cols: N F R G D V J
[185 160 108 121 146 167 176]  Z_893
[185 160 108 133 112  82  82]  Z_914
[ 83 106 144 131 142 161 155]  Z_539
[ 88 118 137 137 148 154 154]  Z_922
[ 86 107 147 109 133 167 175]  Z_407
[173 148 112 140 116  93  82]  Z_583
[177 155 112 132 112  99  88]  Z_147
[ 85 105 137 148 150 164 144]  Z_27
down: [ 88  86 173]  N
down: [167  82 161 154 167  93  99]  V

cols: W K E X T
[151 117 148 152 148] -> Z_479
[112  61  98 129 121] -> Z_337
[171 169 167 148 177] -> Z_991
[152 127 141 164 162] -> Z_348
[133 145 139 120 126] -> Z_266
[120 145 125 126 113] -> Z_278
[109 126 112 116 112] -> Z_246
[154 112 145 157 158] -> Z_45
[135  85 132 137 143] -> Z_661
[141 142 143 129 134] -> Z_326
[105  86 102  91  94] -> Z_717
[111 196 146  90  77] -> Z_608
down: [105 111]  W
down: [148  98 167 141 139 125 112 145 132 143]  E

cols: U P C A B S M
[ 89 143  98 141 125 122 139]  Z_91
[132  93  88  68 145 125 131]  Z_536
[ 92 145 102 137 128 126 119]  Z_877
[ 99 107 119  94 107 172 164]  Z_526
[107 114 106 127 156 136 108]  Z_83
down: [143  93]  P
down: [122 125]  S
down: [ 88 102 119]  C
down: [128 107 156]  B
down: [ 99 107]  U

cols: Zis mupob mobo pev taped livid Dodoz Dis miz
[153 134 150  56 138  85 120  98 132] = Z_924
[131 176  91 194 108 163 128 130  91] = Z_152
[ 56 170 172 146  94 119 132 116 157] = Z_435
down: [131  56]  Zis
down: [153 131]  Zis
down: [ 98 130]  Dis

cols: Q H Z Y
[121  98 159  87] : Z_765
[130 149 144  73] : Z_55
[121  98 120  73] : Z_306
down: [144 120]  Z
down: [87 73]  Y
down: [130 121]  Q

cols: kuv beka kapug vubid boni lisan Mazer
[129 104 138  84 113 124 187] = Z_98
[142 126 103 193 139 146  79] = Z_796
[141 121 102 188 130 147  75] = Z_873
[106  89 111 108  90 135  81] = Z_341
down: [138 103]  kapug
down: [104 126]  beka
down: [103 102]  kapug
down: [129 142 141]  kuv
down: [104 126 121]  beka
down: [129 142]  kuv
down: [75 81]  Mazer

cols: Vosuk Konoz Dopi Vopi
[131 137 119 136] -> Z_68
[116  73 185  81] -> Z_500
[125 115 142 117] -> Z_314
[137 174  78 168] -> Z_461
down: [185 142]  Dopi
down: [142  78]  Dopi
down: [ 81 117]  Vopi

cols: zefet Susir vasas Rar gugu nos bama
[138 137 132 126 108 122 128] = Z_904
[131 123 183 120 134 158 169] = Z_643
[138 137 132 126 133 122 128] = Z_298
down: [183 132]  vasas
down: [128 169]  bama
down: [138 131]  zefet
down: [123 137]  Susir

cols: Vov Dudo Povo Kos belin Naz
[131 135 132 126 153 125]  Z_960
[114 138 109 126  77 129]  Z_911
[121 129 137 124 153 131]  Z_250
[127 121 128 123 132 121]  Z_329
[114 132 104 124  66 129]  Z_167
[117 129 142 138 121 123]  Z_839
down: [121 129 123]  Naz
down: [135 138]  Dudo
down: [132 109 137 128]  Povo
down: [ 77 153 132]  belin
down: [138 129 121 132 129]  Dudo
down: [132 109 137 128 104]  Povo
down: [124 138]  Kos

cols: vad sop varub Dem
[110 125 152 135]  Z_868
[ 72 125 152 139]  Z_71
[110 159  96 120]  Z_612
[173 139 130 120]  Z_869
down: [125 159 139]  sop
down: [110  72]  vad
down: [139 120 120]  Dem
down: [125 159]  sop
down: [120 120]  Dem
down: [135 139 120]  Dem

cols: sonul puvu vuzo pumo Deto rig lepad
[162 177 128 154 142 109  62]  Z_240
[171 148 166 144 136 137 184]  Z_610
[171 148 166 144 136  59  62]  Z_962
[171 148 166 144 136 137 199]  Z_110
down: [136 136 136]  Deto
down: [137  59]  rig
down: [148 148 148]  puvu
down: [137  59 137]  rig
down: [128 166 166]  vuzo

